What each symbol does to the nodes:
η: J55->J160, J282->J814, J364->J109, J285->J535, J679->J783, J678->J400, J588->J999, J940->J106, J848->J897, J630->J698, J109->J364, J497->J732, J85->J313, J144->J789, J78->J778, J43->J531, J469->J959, J819->J212, J896->J928, J199->J833, J448->J498, J733->J457, J895->J913, J310->J821, J814->J282, J833->J199, J800->J91, J230->J578, J498->J448, J954->J614, J578->J230, J999->J588, J821->J310, J817->J316, J809->J234, J316->J817, J400->J678, J614->J954, J535->J285, J106->J940, J913->J895, J928->J896, J425->J677, J306->J326, J52->J998, J249->J610, J209->J414, J836->J365, J457->J733, J610->J249, J531->J43, J326->J306, J114->J696, J696->J114, J36->J534, J184->J103, J998->J52, J698->J630, J212->J819, J414->J209, J732->J497, J534->J36, J959->J469, J789->J144, J313->J85, J897->J848, J783->J679, J91->J800, J677->J425, J778->J78, J365->J836, J103->J184, J234->J809, J160->J55
ψ: J55->J209, J364->J979, J285->J383, J678->J577, J940->J817, J848->J234, J497->J578, J85->J644, J144->J91, J233->J999, J899->J814, J819->J836, J896->J760, J199->J576, J808->J614, J448->J412, J720->J677, J814->J899, J800->J789, J760->J896, J230->J732, J578->J497, J999->J233, J821->J875, J817->J940, J809->J897, J316->J106, J412->J448, J614->J808, J351->J783, J106->J316, J913->J906, J249->J534, J209->J55, J576->J199, J239->J698, J836->J819, J383->J285, J457->J490, J610->J36, J979->J364, J531->J283, J326->J423, J114->J103, J696->J184, J36->J610, J184->J696, J998->J18, J698->J239, J212->J365, J577->J678, J414->J160, J732->J230, J534->J249, J959->J17, J789->J800, J897->J809, J18->J998, J906->J913, J783->J351, J91->J144, J875->J821, J677->J720, J778->J711, J365->J212, J103->J114, J423->J326, J283->J531, J234->J848, J17->J959, J644->J85, J160->J414, J711->J778, J490->J457
τ: J55->J316, J364->J417, J285->J667, J367->J998, J348->J531, J678->J985, J588->J114, J417->J364, J940->J414, J848->J875, J293->J814, J437->J698, J85->J45, J982->J614, J144->J896, J78->J212, J233->J184, J469->J578, J819->J778, J896->J144, J199->J207, J548->J783, J448->J956, J310->J809, J814->J293, J760->J91, J230->J959, J578->J469, J999->J696, J821->J234, J817->J160, J809->J310, J316->J55, J614->J982, J207->J199, J106->J209, J913->J178, J667->J285, J928->J789, J306->J610, J249->J326, J209->J106, J178->J913, J836->J711, J457->J154, J610->J306, J531->J348, J326->J249, J114->J588, J696->J999, J45->J85, J184->J233, J956->J448, J998->J367, J698->J437, J212->J78, J414->J940, J732->J17, J534->J423, J959->J230, J789->J928, J985->J678, J783->J548, J91->J760, J875->J848, J677->J280, J778->J819, J423->J534, J280->J677, J234->J821, J154->J457, J17->J732, J160->J817, J711->J836
ζ: J55->J17, J364->J100, J285->J645, J367->J999, J679->J212, J151->J614, J678->J144, J940->J578, J898->J531, J848->J239, J507->J448, J630->J809, J90->J814, J497->J817, J437->J821, J85->J140, J144->J678, J812->J913, J645->J285, J469->J414, J819->J783, J896->J985, J199->J447, J548->J778, J448->J507, J733->J610, J814->J90, J230->J106, J578->J940, J999->J367, J821->J437, J817->J497, J809->J630, J316->J732, J400->J789, J614->J151, J351->J836, J106->J230, J913->J812, J100->J364, J52->J114, J249->J457, J209->J959, J239->J848, J836->J351, J457->J249, J610->J733, J531->J898, J326->J154, J114->J52, J696->J998, J184->J18, J447->J199, J998->J696, J698->J234, J212->J679, J577->J91, J414->J469, J732->J316, J534->J490, J959->J209, J789->J400, J18->J184, J985->J896, J783->J819, J140->J85, J91->J577, J677->J219, J778->J548, J234->J698, J219->J677, J154->J326, J17->J55, J490->J534
λ: J55->J423, J364->J696, J285->J819, J151->J698, J678->J140, J417->J999, J940->J610, J848->J808, J590->J677, J278->J199, J109->J114, J85->J144, J982->J821, J144->J85, J645->J783, J819->J285, J896->J45, J199->J278, J808->J848, J448->J246, J733->J578, J814->J773, J230->J457, J954->J809, J64->J913, J578->J733, J999->J417, J821->J982, J817->J36, J809->J954, J316->J534, J614->J234, J535->J212, J106->J249, J913->J64, J667->J778, J100->J998, J306->J414, J249->J106, J209->J326, J836->J383, J383->J836, J501->J531, J457->J230, J610->J940, J979->J184, J531->J501, J326->J209, J114->J109, J696->J364, J36->J817, J45->J896, J184->J979, J998->J100, J698->J151, J212->J535, J414->J306, J732->J490, J534->J316, J959->J154, J789->J313, J773->J814, J313->J789, J783->J645, J140->J678, J91->J644, J677->J590, J778->J667, J423->J55, J234->J614, J154->J959, J644->J91, J246->J448, J490->J732
δ: J55->J760, J282->J114, J364->J773, J285->J590, J835->J448, J678->J230, J726->J913, J940->J789, J848->J576, J590->J285, J278->J614, J90->J998, J293->J999, J85->J249, J144->J106, J899->J184, J819->J677, J896->J209, J199->J234, J448->J835, J377->J531, J720->J836, J814->J696, J833->J809, J800->J817, J760->J55, J230->J678, J578->J400, J999->J293, J821->J207, J817->J800, J809->J833, J316->J91, J400->J578, J614->J278, J207->J821, J106->J144, J913->J726, J928->J414, J425->J212, J249->J85, J209->J896, J576->J848, J836->J720, J457->J140, J610->J313, J531->J377, J326->J45, J114->J282, J696->J814, J45->J326, J184->J899, J447->J698, J998->J90, J698->J447, J212->J425, J577->J732, J414->J928, J732->J577, J534->J644, J959->J985, J789->J940, J773->J364, J313->J610, J985->J959, J783->J219, J140->J457, J91->J316, J677->J819, J778->J280, J280->J778, J234->J199, J219->J783, J644->J534
α: J55->J875, J364->J501, J285->J246, J835->J677, J348->J999, J151->J457, J678->J447, J940->J809, J898->J998, J848->J316, J507->J783, J630->J578, J278->J85, J437->J959, J85->J278, J982->J326, J144->J199, J43->J114, J819->J448, J896->J207, J199->J144, J808->J534, J448->J819, J377->J814, J310->J414, J814->J377, J833->J789, J230->J698, J498->J212, J795->J913, J954->J610, J578->J630, J999->J348, J821->J209, J817->J897, J809->J940, J316->J848, J412->J836, J614->J249, J207->J896, J106->J234, J913->J795, J249->J614, J209->J821, J576->J91, J239->J732, J836->J412, J501->J364, J457->J151, J610->J954, J531->J696, J326->J982, J114->J43, J696->J531, J184->J283, J447->J678, J956->J778, J998->J898, J698->J230, J212->J498, J414->J310, J732->J239, J534->J808, J959->J437, J789->J833, J897->J817, J783->J507, J91->J576, J875->J55, J677->J835, J778->J956, J283->J184, J234->J106, J246->J285
ω: J55->J233, J282->J789, J364->J249, J285->J64, J367->J959, J348->J821, J678->J90, J726->J677, J588->J414, J417->J326, J940->J114, J898->J698, J848->J283, J90->J678, J293->J896, J109->J610, J85->J773, J144->J814, J812->J783, J233->J55, J899->J91, J43->J809, J819->J913, J896->J293, J199->J377, J448->J795, J377->J199, J895->J212, J814->J144, J230->J998, J795->J448, J64->J285, J578->J52, J999->J209, J821->J348, J817->J103, J809->J43, J316->J184, J614->J501, J106->J696, J913->J819, J100->J457, J52->J578, J249->J364, J209->J999, J178->J778, J836->J906, J501->J614, J457->J100, J610->J109, J979->J534, J531->J234, J326->J417, J114->J940, J696->J106, J184->J316, J998->J230, J698->J898, J212->J895, J414->J588, J732->J18, J534->J979, J959->J367, J789->J282, J773->J85, J18->J732, J906->J836, J783->J812, J91->J899, J677->J726, J778->J178, J103->J817, J283->J848, J234->J531
θ: J55->J711, J364->J64, J285->J249, J835->J199, J679->J578, J678->J219, J726->J814, J940->J212, J848->J412, J507->J698, J590->J85, J85->J590, J144->J677, J78->J414, J812->J998, J645->J457, J819->J106, J896->J280, J199->J835, J548->J959, J448->J234, J720->J91, J895->J114, J814->J726, J230->J783, J498->J809, J795->J531, J64->J364, J578->J679, J999->J178, J821->J956, J817->J365, J809->J498, J316->J836, J412->J848, J614->J246, J535->J610, J351->J732, J106->J819, J913->J696, J667->J326, J425->J789, J249->J285, J209->J778, J178->J999, J836->J316, J383->J534, J457->J645, J610->J535, J531->J795, J326->J667, J114->J895, J696->J913, J184->J906, J956->J821, J998->J812, J698->J507, J212->J940, J414->J78, J732->J351, J534->J383, J959->J548, J789->J425, J906->J184, J783->J230, J91->J720, J677->J144, J778->J209, J365->J817, J280->J896, J234->J448, J219->J678, J246->J614, J711->J55

In the rows, zero is written as 146.

The rows follow the links: the fewer symbols apart two nodes are, the more alike their rows tend to be.

Each row is also shifted at random along 8 hidden directions that mean nothing.

Some nodes, each with a row of numbers:
J448
(110, 128, 173, 168, 140, 136, 139, 137, 128, 147, 178, 139, 146, 143, 145, 167, 137, 150, 133, 136, 130, 158, 166, 118, 135, 153, 161, 140, 113, 160, 179, 140, 151, 167, 139, 169, 153, 168, 129, 205, 129, 166, 141, 170, 146, 135, 112, 136)
J808
(72, 150, 133, 174, 150, 157, 137, 193, 141, 160, 150, 171, 159, 134, 158, 123, 153, 142, 137, 184, 157, 171, 153, 128, 173, 139, 103, 150, 154, 128, 143, 137, 121, 148, 128, 193, 137, 123, 174, 152, 154, 144, 159, 150, 131, 142, 102, 141)
J531
(89, 172, 149, 231, 137, 182, 127, 147, 131, 136, 156, 177, 124, 174, 178, 143, 143, 161, 118, 127, 129, 119, 160, 172, 201, 128, 146, 115, 115, 155, 138, 153, 133, 153, 149, 176, 103, 85, 159, 182, 169, 138, 144, 170, 155, 140, 199, 179)
J103
(174, 169, 178, 82, 156, 158, 167, 123, 129, 150, 132, 151, 172, 166, 132, 136, 147, 157, 152, 187, 125, 136, 158, 166, 103, 154, 157, 141, 190, 151, 141, 160, 144, 106, 174, 128, 175, 165, 123, 124, 153, 155, 152, 170, 117, 124, 146, 123)
J630
(134, 149, 137, 172, 148, 147, 160, 162, 135, 143, 147, 161, 147, 158, 146, 116, 129, 161, 153, 157, 131, 146, 183, 131, 188, 135, 130, 119, 117, 144, 150, 159, 135, 129, 142, 177, 147, 105, 144, 160, 162, 166, 184, 142, 143, 137, 131, 139)
J906
(230, 147, 197, 133, 156, 172, 147, 125, 133, 160, 164, 149, 164, 151, 146, 177, 153, 146, 134, 147, 132, 129, 153, 172, 108, 156, 161, 129, 159, 153, 151, 154, 145, 148, 144, 133, 162, 171, 118, 169, 138, 148, 140, 181, 136, 133, 155, 150)
J985
(178, 140, 138, 166, 154, 159, 150, 160, 160, 146, 154, 163, 115, 152, 127, 155, 138, 134, 161, 123, 137, 128, 138, 179, 148, 126, 143, 145, 128, 164, 119, 156, 144, 137, 151, 128, 126, 130, 153, 147, 149, 145, 156, 137, 167, 151, 170, 151)
J36
(129, 164, 130, 140, 142, 148, 168, 166, 137, 142, 137, 160, 161, 155, 145, 130, 138, 154, 148, 159, 141, 158, 167, 140, 159, 153, 111, 141, 163, 131, 146, 143, 155, 165, 127, 141, 162, 140, 157, 116, 157, 141, 169, 115, 139, 141, 159, 169)
J795
(192, 157, 155, 153, 145, 189, 115, 159, 145, 130, 182, 128, 128, 155, 143, 170, 179, 172, 108, 116, 164, 160, 143, 126, 184, 164, 162, 116, 163, 144, 162, 122, 116, 154, 145, 135, 113, 165, 130, 168, 125, 162, 112, 169, 155, 150, 139, 132)
J809
(107, 174, 130, 168, 151, 151, 160, 165, 139, 130, 152, 127, 129, 173, 140, 116, 140, 157, 137, 135, 153, 144, 174, 130, 172, 147, 128, 111, 143, 124, 149, 159, 142, 128, 155, 125, 131, 128, 155, 134, 149, 147, 182, 146, 153, 140, 167, 155)
J310
(155, 166, 127, 119, 171, 167, 167, 168, 162, 126, 149, 105, 125, 165, 122, 133, 167, 148, 156, 183, 140, 137, 150, 115, 128, 132, 140, 107, 143, 114, 145, 162, 160, 99, 152, 141, 151, 125, 149, 121, 163, 145, 181, 136, 145, 158, 154, 152)
J940
(83, 151, 182, 147, 134, 111, 184, 135, 115, 137, 140, 195, 151, 155, 136, 145, 119, 155, 152, 135, 114, 125, 165, 195, 164, 149, 135, 142, 128, 189, 158, 159, 156, 143, 145, 128, 161, 132, 147, 163, 143, 172, 151, 168, 140, 127, 147, 129)
J711
(102, 137, 182, 103, 167, 147, 177, 165, 148, 158, 158, 141, 138, 129, 120, 164, 154, 119, 164, 172, 127, 164, 120, 149, 119, 154, 136, 135, 151, 148, 133, 138, 163, 150, 133, 144, 159, 182, 138, 154, 122, 166, 138, 153, 159, 144, 79, 133)
J535
(128, 144, 155, 117, 134, 114, 153, 133, 118, 137, 141, 159, 180, 138, 132, 173, 142, 152, 147, 135, 130, 167, 156, 138, 126, 159, 176, 171, 146, 161, 183, 140, 178, 160, 149, 154, 168, 164, 125, 164, 141, 177, 128, 149, 114, 138, 125, 147)
J913
(157, 164, 177, 140, 147, 145, 142, 129, 138, 152, 159, 136, 148, 133, 167, 161, 156, 139, 137, 153, 161, 171, 144, 124, 146, 174, 162, 125, 157, 157, 139, 120, 138, 162, 147, 160, 145, 179, 139, 162, 139, 164, 113, 155, 157, 156, 116, 138)
J469
(136, 124, 131, 119, 146, 165, 167, 138, 151, 120, 150, 149, 122, 159, 109, 163, 153, 143, 160, 139, 117, 155, 160, 129, 137, 162, 165, 135, 107, 166, 151, 117, 161, 172, 156, 142, 147, 181, 119, 154, 153, 186, 153, 126, 167, 156, 150, 126)
J898
(131, 174, 123, 175, 158, 180, 107, 132, 157, 159, 152, 129, 150, 158, 185, 132, 142, 163, 151, 154, 156, 137, 157, 131, 145, 120, 162, 131, 160, 117, 128, 176, 130, 101, 155, 165, 117, 99, 150, 135, 179, 119, 167, 143, 145, 151, 194, 162)
J895
(146, 141, 159, 145, 158, 130, 151, 92, 140, 134, 148, 116, 141, 163, 146, 158, 132, 144, 148, 112, 166, 168, 168, 130, 159, 180, 184, 143, 146, 151, 157, 134, 166, 191, 143, 108, 170, 189, 113, 148, 139, 147, 142, 126, 154, 157, 174, 188)
J90
(137, 116, 178, 156, 144, 126, 170, 96, 137, 163, 130, 155, 137, 159, 161, 134, 134, 133, 169, 143, 150, 152, 142, 163, 120, 147, 157, 176, 133, 165, 116, 157, 155, 150, 161, 166, 154, 173, 154, 168, 164, 153, 139, 147, 154, 139, 142, 155)
J151
(100, 137, 138, 170, 131, 167, 120, 151, 128, 148, 164, 167, 162, 148, 150, 160, 150, 165, 137, 134, 133, 125, 162, 150, 130, 128, 163, 165, 144, 159, 155, 160, 136, 141, 163, 166, 120, 124, 137, 163, 166, 165, 148, 157, 138, 141, 171, 151)
J52
(210, 108, 150, 144, 126, 153, 146, 111, 145, 119, 137, 158, 148, 171, 143, 144, 152, 181, 129, 96, 162, 150, 158, 147, 175, 184, 171, 150, 142, 182, 172, 139, 123, 181, 149, 113, 159, 177, 123, 153, 132, 173, 107, 139, 156, 153, 191, 130)
J726
(199, 185, 209, 133, 135, 177, 171, 159, 113, 138, 182, 152, 114, 174, 120, 167, 152, 145, 129, 128, 124, 132, 141, 188, 130, 141, 152, 125, 169, 174, 117, 144, 153, 125, 171, 109, 104, 169, 140, 181, 137, 184, 124, 191, 140, 126, 131, 124)
J696
(116, 157, 149, 150, 154, 144, 147, 102, 155, 150, 126, 118, 153, 145, 192, 137, 156, 138, 155, 193, 174, 169, 154, 105, 137, 168, 156, 147, 155, 142, 139, 133, 141, 146, 163, 173, 170, 178, 158, 140, 165, 131, 122, 125, 154, 163, 147, 136)
J285
(188, 166, 189, 140, 135, 146, 190, 173, 115, 146, 198, 152, 150, 137, 133, 180, 140, 153, 134, 129, 148, 125, 143, 179, 136, 132, 114, 128, 163, 160, 135, 155, 153, 138, 120, 116, 132, 146, 148, 155, 147, 171, 153, 180, 135, 147, 132, 154)
J833
(137, 143, 156, 180, 134, 124, 143, 148, 137, 144, 133, 160, 144, 174, 132, 127, 130, 158, 127, 134, 126, 133, 174, 168, 173, 131, 151, 158, 129, 152, 164, 168, 150, 137, 153, 154, 145, 113, 157, 172, 141, 145, 159, 169, 131, 123, 157, 150)
J425
(115, 151, 148, 186, 152, 87, 138, 138, 133, 158, 123, 162, 155, 143, 151, 138, 116, 128, 156, 120, 152, 167, 157, 153, 191, 148, 155, 163, 132, 154, 158, 145, 174, 169, 142, 148, 154, 133, 152, 164, 131, 135, 149, 137, 133, 139, 137, 166)
J239
(154, 123, 152, 182, 160, 151, 128, 157, 138, 183, 144, 181, 177, 143, 169, 121, 117, 152, 150, 157, 141, 112, 149, 187, 154, 112, 122, 153, 128, 142, 145, 192, 111, 123, 122, 176, 145, 85, 151, 159, 149, 119, 170, 174, 140, 133, 152, 157)
J383
(125, 171, 158, 137, 143, 152, 147, 175, 119, 163, 173, 182, 159, 130, 144, 170, 145, 138, 140, 154, 133, 148, 139, 154, 134, 139, 126, 142, 179, 156, 150, 128, 141, 161, 128, 147, 145, 166, 138, 161, 134, 163, 130, 171, 136, 140, 105, 134)
J447
(150, 138, 159, 147, 148, 133, 115, 150, 148, 165, 151, 157, 149, 151, 150, 129, 124, 162, 161, 140, 154, 115, 149, 168, 121, 107, 153, 184, 171, 149, 140, 189, 130, 101, 167, 144, 129, 104, 161, 147, 145, 135, 153, 181, 131, 121, 152, 136)
J212
(143, 160, 175, 159, 149, 122, 179, 113, 115, 144, 152, 152, 166, 150, 139, 160, 112, 135, 155, 145, 115, 132, 178, 157, 140, 141, 162, 140, 106, 163, 173, 158, 193, 153, 140, 155, 175, 133, 123, 170, 151, 155, 171, 149, 141, 134, 159, 173)
J457
(219, 163, 131, 142, 125, 176, 149, 141, 131, 140, 170, 150, 162, 140, 152, 169, 146, 170, 154, 151, 141, 116, 162, 156, 96, 121, 147, 150, 145, 144, 148, 162, 156, 134, 165, 161, 130, 119, 144, 134, 194, 151, 166, 131, 153, 152, 193, 157)
J326
(80, 144, 145, 136, 141, 142, 135, 142, 164, 142, 145, 156, 152, 136, 132, 174, 149, 136, 157, 113, 141, 126, 116, 190, 114, 129, 171, 179, 157, 168, 137, 151, 162, 153, 141, 126, 136, 137, 142, 131, 161, 131, 140, 136, 145, 156, 192, 164)
J423
(137, 105, 113, 142, 147, 148, 160, 165, 176, 131, 142, 128, 140, 135, 135, 144, 173, 129, 136, 132, 180, 181, 119, 138, 158, 180, 121, 151, 143, 139, 141, 124, 141, 201, 117, 123, 165, 188, 155, 124, 129, 134, 132, 108, 173, 174, 142, 162)
J91
(144, 164, 145, 169, 142, 137, 146, 157, 145, 161, 140, 152, 135, 154, 150, 122, 118, 120, 158, 154, 154, 130, 140, 169, 141, 131, 119, 148, 156, 136, 118, 159, 148, 154, 148, 120, 147, 155, 180, 133, 140, 109, 162, 148, 147, 129, 164, 161)
J610
(152, 121, 160, 143, 129, 102, 193, 127, 125, 134, 134, 160, 174, 142, 142, 132, 132, 152, 147, 148, 145, 136, 170, 170, 142, 160, 132, 172, 130, 156, 170, 169, 173, 161, 133, 148, 195, 139, 150, 143, 160, 150, 176, 149, 127, 146, 150, 166)
J100
(170, 174, 155, 149, 141, 160, 153, 142, 133, 166, 154, 172, 162, 147, 176, 148, 146, 159, 148, 153, 147, 127, 140, 185, 135, 135, 134, 154, 177, 150, 111, 177, 138, 105, 146, 166, 129, 108, 148, 138, 199, 144, 160, 159, 131, 155, 176, 159)
J78
(83, 172, 125, 106, 176, 114, 116, 150, 166, 157, 116, 145, 152, 130, 127, 154, 138, 136, 169, 120, 149, 152, 118, 163, 163, 143, 174, 160, 181, 145, 148, 151, 156, 127, 137, 110, 153, 120, 122, 109, 129, 129, 146, 133, 134, 156, 174, 156)
J800
(229, 91, 150, 151, 140, 89, 152, 122, 154, 146, 105, 171, 171, 155, 151, 109, 122, 134, 151, 163, 151, 162, 161, 146, 164, 164, 153, 189, 119, 151, 190, 143, 152, 181, 140, 159, 214, 154, 154, 159, 123, 126, 140, 139, 130, 137, 124, 133)

Start here and follow the symbols in turn, left to right. Where do you end up?
Answer with the node's name.
(164, 153, 123, 136, 134, 123, 139, 150, 135, 147, 122, 160, 148, 143, 156, 122, 148, 154, 164, 175, 143, 174, 163, 101, 166, 142, 144, 174, 142, 150, 149, 123, 143, 132, 174, 182, 158, 145, 152, 150, 144, 181, 134, 124, 136, 137, 110, 101)
δ ω ω ψ ζ -> J817
(121, 188, 158, 144, 156, 148, 157, 143, 116, 147, 157, 168, 148, 161, 133, 161, 118, 135, 157, 144, 122, 132, 169, 155, 147, 145, 138, 119, 155, 144, 139, 144, 169, 171, 144, 123, 146, 136, 129, 143, 144, 144, 183, 146, 144, 131, 147, 164)
η λ ψ λ λ λ -> J819
(140, 158, 146, 209, 155, 112, 132, 168, 141, 170, 154, 137, 134, 145, 153, 134, 122, 131, 145, 133, 164, 154, 156, 152, 187, 122, 127, 135, 129, 118, 143, 172, 156, 139, 121, 163, 138, 101, 182, 158, 149, 113, 176, 160, 144, 145, 134, 189)
δ ω θ θ θ ζ ω -> J698
(264, 141, 157, 108, 132, 114, 148, 162, 146, 151, 149, 124, 157, 120, 136, 165, 151, 158, 137, 128, 179, 148, 129, 148, 128, 148, 143, 174, 191, 136, 159, 154, 148, 142, 139, 118, 162, 168, 158, 135, 124, 135, 128, 163, 132, 143, 132, 142)
λ ω θ τ τ λ λ -> J814
(98, 127, 134, 154, 150, 102, 133, 152, 160, 181, 128, 123, 160, 134, 165, 110, 131, 140, 149, 135, 205, 164, 133, 147, 160, 135, 121, 198, 183, 110, 129, 187, 144, 129, 137, 141, 170, 135, 185, 127, 151, 98, 172, 144, 135, 148, 133, 181)
δ ω α α α η -> J109
(198, 169, 159, 127, 138, 133, 132, 141, 146, 155, 150, 118, 133, 131, 142, 167, 137, 146, 144, 143, 152, 145, 138, 140, 128, 138, 159, 161, 174, 148, 153, 136, 160, 142, 161, 121, 144, 167, 150, 152, 126, 133, 124, 161, 139, 142, 136, 138)
ψ δ ψ ψ η η λ -> J383
(174, 96, 116, 141, 149, 149, 113, 151, 192, 142, 129, 168, 144, 145, 136, 148, 157, 147, 145, 125, 155, 153, 121, 150, 164, 154, 156, 166, 130, 160, 169, 124, 112, 184, 132, 138, 144, 166, 134, 137, 117, 137, 114, 126, 170, 157, 158, 126)
ζ η τ τ η ω -> J233
(92, 129, 142, 154, 136, 145, 125, 144, 143, 151, 151, 144, 163, 141, 159, 145, 151, 156, 133, 161, 151, 128, 153, 126, 136, 147, 160, 167, 139, 152, 178, 152, 132, 134, 169, 168, 150, 147, 148, 175, 140, 148, 123, 169, 139, 132, 134, 119)
ζ δ α η δ ψ η -> J732
(145, 170, 178, 139, 146, 146, 167, 159, 118, 159, 165, 160, 135, 147, 131, 159, 137, 127, 151, 169, 118, 140, 150, 150, 113, 126, 136, 140, 154, 151, 130, 139, 170, 139, 152, 148, 144, 174, 159, 170, 131, 156, 161, 170, 139, 115, 105, 132)
θ ω ψ ζ δ λ ω -> J457
(223, 110, 138, 180, 136, 155, 129, 148, 149, 141, 145, 132, 150, 162, 143, 129, 148, 146, 131, 151, 154, 138, 156, 133, 146, 146, 150, 157, 121, 135, 172, 156, 133, 161, 154, 149, 158, 146, 167, 170, 134, 117, 145, 166, 144, 129, 149, 149)
δ η α ζ ψ ζ ψ η -> J316
(182, 195, 119, 131, 153, 146, 129, 166, 133, 144, 148, 134, 137, 137, 147, 146, 131, 166, 158, 132, 163, 157, 152, 127, 175, 145, 136, 125, 161, 142, 141, 139, 133, 129, 137, 126, 130, 129, 126, 120, 136, 156, 154, 130, 150, 151, 150, 142)
ζ α α α θ α λ α -> J954
(109, 94, 159, 121, 137, 158, 174, 149, 152, 122, 165, 133, 136, 151, 120, 160, 178, 154, 132, 137, 146, 141, 130, 149, 120, 160, 152, 161, 137, 143, 156, 146, 152, 149, 141, 139, 160, 173, 141, 160, 133, 166, 136, 156, 147, 152, 127, 147)
λ ζ α τ ζ δ ω -> J814
(201, 114, 127, 139, 162, 180, 121, 170, 186, 127, 157, 131, 134, 157, 125, 151, 162, 167, 115, 117, 160, 133, 118, 157, 157, 151, 144, 133, 147, 140, 170, 155, 111, 162, 134, 109, 139, 144, 149, 135, 116, 118, 136, 153, 154, 160, 173, 151)
α δ ψ τ δ α -> J234
(199, 144, 178, 159, 149, 126, 174, 132, 132, 154, 150, 157, 169, 131, 167, 152, 156, 141, 124, 150, 160, 167, 144, 157, 166, 155, 131, 143, 149, 151, 148, 151, 142, 155, 122, 182, 169, 151, 148, 167, 159, 163, 132, 166, 125, 159, 114, 151)
λ ψ ψ δ δ η ω -> J212
(177, 137, 128, 140, 144, 142, 128, 130, 160, 160, 125, 149, 189, 126, 192, 131, 166, 144, 129, 184, 172, 171, 139, 126, 157, 167, 141, 167, 174, 131, 148, 130, 120, 164, 141, 182, 176, 154, 155, 133, 155, 128, 125, 143, 126, 154, 134, 135)
λ α α λ λ δ ω ζ -> J577
(166, 162, 150, 144, 157, 163, 166, 154, 148, 124, 143, 124, 143, 169, 155, 112, 161, 172, 130, 165, 163, 158, 164, 125, 187, 167, 124, 107, 161, 119, 149, 156, 118, 123, 147, 142, 144, 140, 151, 129, 152, 154, 162, 158, 135, 149, 140, 134)
α δ η ζ ζ θ -> J726
(173, 140, 147, 164, 144, 144, 168, 155, 147, 124, 131, 174, 130, 172, 117, 147, 147, 132, 145, 166, 78, 140, 164, 151, 154, 143, 160, 133, 91, 166, 160, 138, 182, 148, 162, 178, 143, 117, 149, 180, 162, 168, 147, 141, 143, 147, 143, 130)
τ τ η α τ η α -> J789
(198, 165, 173, 145, 155, 146, 150, 136, 135, 158, 160, 152, 142, 144, 163, 163, 135, 156, 154, 126, 159, 143, 137, 166, 156, 139, 146, 130, 154, 158, 132, 157, 124, 145, 127, 138, 127, 146, 130, 150, 153, 157, 142, 169, 156, 150, 149, 143)
ζ τ τ λ λ ζ -> J812
